Moves between units:
state | σ ω θ
q824 | q440 q812 q784
q613 | q567 q403 q812
q471 | q691 q960 q813
q534 | q162 q787 q471
q669 | q231 q873 q300
q200 | q69 q539 q346
q881 | q892 q941 q400
q379 | q869 q884 q787
q869 | q884 q89 q637
q300 | q959 q379 q534
q236 | q64 q252 q367
q691 | q960 q728 q449
q434 | q793 q534 q531
q567 | q403 q236 q181
q539 | q704 q117 q567
q424 | q668 q517 q178
q181 | q631 q367 q892
q346 | q613 q567 q440
q668 | q517 q300 q434
q117 | q813 q449 q236
q618 | q471 q691 q117
q517 | q300 q959 q793
q440 | q812 q181 q327
q812 | q181 q631 q881
q367 | q51 q310 q788
q403 | q236 q64 q631
q960 | q728 q178 q312
q69 | q539 q704 q613
q231 | q873 q749 q959
q89 | q400 q669 q668
q637 | q424 q668 q728
q178 | q434 q793 q333
q531 | q618 q471 q704
q941 | q788 q256 q231
q784 | q327 q881 q884
q400 | q669 q231 q517
q312 | q752 q333 q200
q252 | q200 q69 q310
q793 | q534 q162 q618
q631 | q367 q51 q941
q749 | q784 q327 q869
q873 | q749 q784 q379
q704 | q117 q813 q403
q256 | q824 q440 q749
q892 | q941 q788 q669
q752 | q333 q531 q69
q64 | q252 q200 q51
q449 | q312 q752 q252
q959 | q379 q869 q162
q787 | q637 q424 q960
q333 | q531 q618 q539
q310 | q346 q613 q824
q728 | q178 q434 q752
q813 | q449 q312 q64
q788 | q256 q824 q873
q884 | q89 q400 q424
q51 | q310 q346 q256
q327 | q881 q892 q89
q162 | q787 q637 q691

The rows follow the links: the fewer symbols apart two units are, the more alike their rows tend to be.

Each row is also shifted at random along 7 hidden directions that mean nothing.

Some units, each with a row of numbers:
q162: 1	-5	-22	22	-9	2	20	-1	-4	-9	21	-11	-8	-2	-8	-1	13	4	-7	-14	2	-39	-13	-21	-29
q873: 9	6	13	0	-25	1	-7	-25	4	-4	6	25	16	-8	-14	2	-4	-16	10	7	3	-5	-8	14	22
q631: -18	1	3	-9	5	-10	11	-13	10	17	-15	3	15	-9	13	1	-14	-16	5	-15	-18	24	32	14	27
q310: -12	-20	10	-10	4	-10	-3	11	-33	10	-23	-9	-6	-13	-4	-11	37	-17	-2	-10	9	-7	22	-3	26
q728: 5	1	-15	10	19	21	-7	28	-18	-12	17	-9	-12	4	-3	1	-3	12	-20	-8	0	-42	-8	-9	9
q252: -15	-9	23	-22	-6	-19	-1	18	-4	15	-22	-9	-10	-10	-32	14	5	15	0	11	-5	-4	-2	-7	23
q539: -5	-18	24	-14	-11	-8	10	14	-10	12	-18	-1	-6	-11	12	7	-10	12	19	3	-22	16	-17	3	-29
q440: -6	15	13	-9	-4	-4	-17	-21	7	1	-12	0	14	-21	9	-3	-10	-27	7	-12	-12	-18	27	21	-23
q813: 0	-12	20	-13	2	12	-2	26	-3	7	-8	5	-8	-10	9	7	-25	16	6	0	-24	12	-22	10	-6
q824: -2	3	6	-4	4	1	-7	-13	-10	3	-7	10	14	-9	21	-3	-3	-27	7	-9	-6	-17	28	22	27
q531: 10	-5	-13	-3	25	21	3	33	31	1	6	4	-22	-1	11	10	-16	18	-20	-3	-6	-29	-17	13	16
q312: 7	-11	6	-6	13	14	3	31	-10	2	0	3	-13	0	13	12	-16	20	-1	5	-14	-16	-19	7	13
q333: 6	16	-3	-6	17	5	-8	20	10	-6	5	-12	-12	3	2	19	-27	26	-9	13	-13	-17	-10	1	-24
q869: -2	2	12	8	-27	9	-13	-16	24	-4	10	21	16	6	-14	-16	-9	-8	13	-3	7	-15	-17	-1	-13
q637: -3	9	-26	23	-16	-17	27	-21	-11	-9	23	-22	2	8	-24	7	8	12	-3	0	2	17	-7	-37	-36
q784: 19	-15	4	8	-25	0	14	-31	-24	-5	3	25	14	-11	30	-6	16	-30	25	-3	3	3	-6	21	-2
q178: -1	-10	-10	10	7	37	-1	23	23	-3	14	10	-10	-17	8	-14	-19	0	-14	-33	-17	-28	-18	8	-11
q346: -15	-7	4	-14	-4	-29	15	-5	12	17	-24	-14	-6	-14	-13	7	21	-5	-1	-3	0	-6	21	-2	7
q231: 11	3	22	4	-20	11	-31	-17	-19	-15	4	23	20	8	9	-16	0	-21	23	7	12	-38	-7	10	-12
q892: 16	18	-15	-7	17	-2	-12	-16	44	-2	-3	11	-3	3	4	2	13	-16	-17	12	25	3	19	28	30
q51: -7	-4	-9	-4	15	-33	14	-9	-14	8	-20	-20	-1	16	29	2	31	-7	9	7	15	-17	38	-7	-3
q64: -4	-22	7	-16	2	-21	11	16	-6	15	-26	-14	-20	-2	-4	-1	35	7	1	9	13	17	2	-9	-2
q613: -26	-8	29	-19	-9	-4	-13	6	14	17	-27	1	5	-23	-7	-12	-10	-12	10	-19	-20	-1	14	8	-13
q749: 12	-8	11	4	-23	11	0	-23	-5	-1	5	31	15	-14	7	-7	1	-25	15	-4	0	16	-9	23	23
q787: -1	-11	-23	27	-3	4	23	2	-39	-10	24	-9	1	17	0	-5	15	6	-1	-10	6	-10	-7	-32	6

In each set, the symbols that take the first to the second take the third to the fourth, perhaps in another order. Give the fourth.
Answers are names.
1	-2	12	11	-21	18	-21	-12	-8	-9	10	18	17	8	-9	-31	0	-11	11	-5	10	47	-17	-8	-19
to 10	17	6	0	-24	-10	0	-36	23	-3	6	17	17	-3	-13	11	-10	-11	11	15	1	6	-3	13	3
as 2	7	7	10	-25	-5	1	-28	17	-4	11	21	23	19	7	-2	-12	-5	25	11	4	-23	-9	1	-6
to q784

0	2	-8	12	-9	5	0	-10	36	-2	13	18	8	25	-8	-14	3	2	1	5	21	-5	-11	-7	18
to 4	7	-20	16	19	12	3	14	-26	-13	20	-16	-4	14	7	3	-9	15	-12	-4	-4	-5	-2	-18	-7
as -1	-10	-15	18	-22	-3	20	-11	20	-1	16	11	1	9	-21	-7	19	0	-1	-3	18	-25	-18	-17	15
to q960

5	-11	1	-2	2	13	19	21	-11	3	7	3	-11	-18	-2	19	-21	16	-5	-7	-28	6	-24	7	18
to -2	-19	11	-17	25	5	-17	37	24	12	-27	1	-19	20	35	-19	12	12	4	7	16	-10	-1	8	-13
as 16	12	-6	-2	-4	-10	-2	-28	4	-5	2	8	5	-5	-1	9	13	-17	-1	13	15	5	12	18	17
to q884

13	-2	1	4	-17	-3	14	-33	-3	0	3	23	18	-8	23	5	-1	-23	19	1	-3	11	3	23	15
to 3	26	13	1	-16	-3	-20	-30	-2	-8	9	13	27	12	-19	5	-21	-5	10	20	2	34	1	2	13
as 9	7	-1	0	-4	-7	5	-28	-3	-1	-2	11	14	-8	22	7	1	-24	11	1	-1	-9	19	22	11
to q784

7	17	16	3	-21	0	-26	-25	-9	-13	7	12	21	10	-12	-6	-5	-10	15	16	11	1	-5	0	-14
to -6	-13	-15	23	-19	6	22	-10	-7	-3	20	6	8	8	-9	-13	7	1	3	-15	3	21	-15	-23	2
as 2	7	16	3	-27	5	-15	-20	3	-5	10	23	19	-1	-27	-4	-10	-10	10	7	4	3	-13	4	21
to q424

13	8	-2	-1	-4	-7	1	-29	29	-3	-2	17	10	-3	34	4	1	-23	14	4	6	-50	15	30	-9
to 2	-9	5	12	-17	12	-11	-5	-17	-7	13	19	13	17	-16	-18	13	-6	6	3	20	3	-15	-12	33
as 4	19	-8	4	27	19	-13	19	3	-10	12	-12	-4	14	17	6	-35	21	-10	2	-14	-4	-3	-1	-27
to q69

5	3	-25	15	3	1	24	1	-14	-9	19	-19	-10	-6	-4	11	0	12	-11	-9	-10	8	-10	-17	-30
to 8	-14	-29	14	26	28	15	25	5	-2	16	1	-16	4	25	-9	0	8	-20	-20	-1	22	-12	1	10
as 6	9	0	-19	29	-5	-13	29	24	4	-12	-15	-23	20	0	12	-5	32	-14	29	10	22	-6	-1	-6
to q704

8	11	6	2	-16	0	-7	-26	28	-2	7	25	18	9	1	0	-12	-9	12	12	6	-2	-5	15	14
to -12	1	-8	23	-20	-3	18	-12	-15	-6	24	-1	17	14	-17	3	-11	7	8	-8	-8	-28	-9	-29	6
as 6	12	-11	-5	-14	-28	25	-40	16	5	-5	-5	2	-31	-14	24	13	-20	-4	1	-4	17	19	16	3
to q400

4	-9	-3	12	-27	-4	12	-16	17	-2	12	20	7	8	-18	-5	15	-4	8	4	17	-25	-19	-6	22
to -10	14	-3	13	0	15	-22	-2	15	-6	16	8	17	33	-17	-22	-16	8	-3	2	14	28	-4	-20	12
as -3	12	-30	14	22	11	8	15	20	-5	22	-9	-7	18	-9	6	-13	20	-25	-5	3	-13	0	-16	20
to q728

-11	3	5	-9	6	-5	-3	-11	25	10	-16	4	9	-12	21	-5	-6	-22	4	-16	-8	-18	31	21	2
to -7	14	8	9	-18	9	-30	-5	-11	-13	14	2	11	11	-53	-15	3	2	-8	6	18	12	-12	-25	10
as -5	7	12	9	-19	9	-12	-16	11	-3	12	25	26	20	-7	-10	-21	-3	15	6	3	3	-9	-2	21
to q531

11	12	-12	-4	8	-2	10	12	19	-4	8	-16	-21	-11	-10	27	-13	23	-15	9	-12	-20	-16	1	-28
to -16	1	30	-20	3	-11	-13	18	6	12	-21	-4	5	11	4	8	-25	18	15	13	-15	-22	2	-1	-5
as -4	32	6	-9	-1	-10	-13	-30	14	1	-2	2	20	-13	-18	16	-25	-14	-4	7	-11	21	27	18	24
to q400

-8	-2	-19	18	-12	11	25	-6	27	0	21	1	0	-12	-10	-2	-17	5	-7	-26	-19	0	-15	-11	-22
to -7	-3	-13	17	7	27	7	15	9	-3	20	5	2	0	3	-7	-26	7	-9	-25	-17	-17	-10	-5	8
as 8	9	-5	-8	25	12	-6	24	8	-2	2	-11	-16	4	5	10	-21	25	-15	11	-9	44	-13	3	-15
to q449

9	25	12	-2	-6	-2	-30	-20	-4	-12	6	13	20	14	-9	5	-8	-10	8	23	13	-30	8	10	20
to -9	19	8	-9	9	-4	-17	-17	2	4	-9	0	17	-9	3	2	-17	-19	0	-5	-10	8	35	16	17
as -14	-27	25	-10	4	-5	-8	21	-50	11	-26	-5	1	6	24	-18	21	-6	19	-5	1	-1	12	-7	3
to q813

1	11	20	-14	-1	-1	-14	17	-21	-4	-4	-16	-9	-14	-25	21	-24	23	-3	14	-21	17	-17	-5	-29
to -18	-8	7	-11	11	-16	5	4	6	18	-23	-6	2	5	15	-6	7	-5	6	-5	-2	9	28	1	15
as 14	-29	-1	-12	12	-3	11	31	-8	7	-17	-8	-34	-2	11	-1	36	14	-6	11	17	21	-19	0	-5
to q367

13	18	6	-5	14	14	-40	-12	19	-11	-5	14	7	4	28	-18	2	-26	1	4	19	-26	19	30	-18
to 1	7	14	8	-25	3	-14	-23	0	-7	10	19	22	11	-10	-9	-10	-8	17	8	6	-2	-11	-2	0
as 4	2	-13	8	1	8	15	9	-12	-7	16	-12	-10	-18	-14	15	-11	11	-14	-10	-18	-5	-15	-7	-14
to q813

5	4	-12	17	-13	-11	10	-25	11	-7	14	6	13	35	11	-10	8	4	16	13	21	5	-7	-17	-24
to -1	-16	-11	18	-2	24	-7	13	19	-5	15	20	-2	21	-1	-30	18	-3	-5	-13	27	-43	-15	-11	22
as 1	-7	-17	16	-7	14	21	4	0	-4	18	-5	-8	-20	-1	0	-9	2	-7	-26	-19	-3	-17	-7	-34
to q960

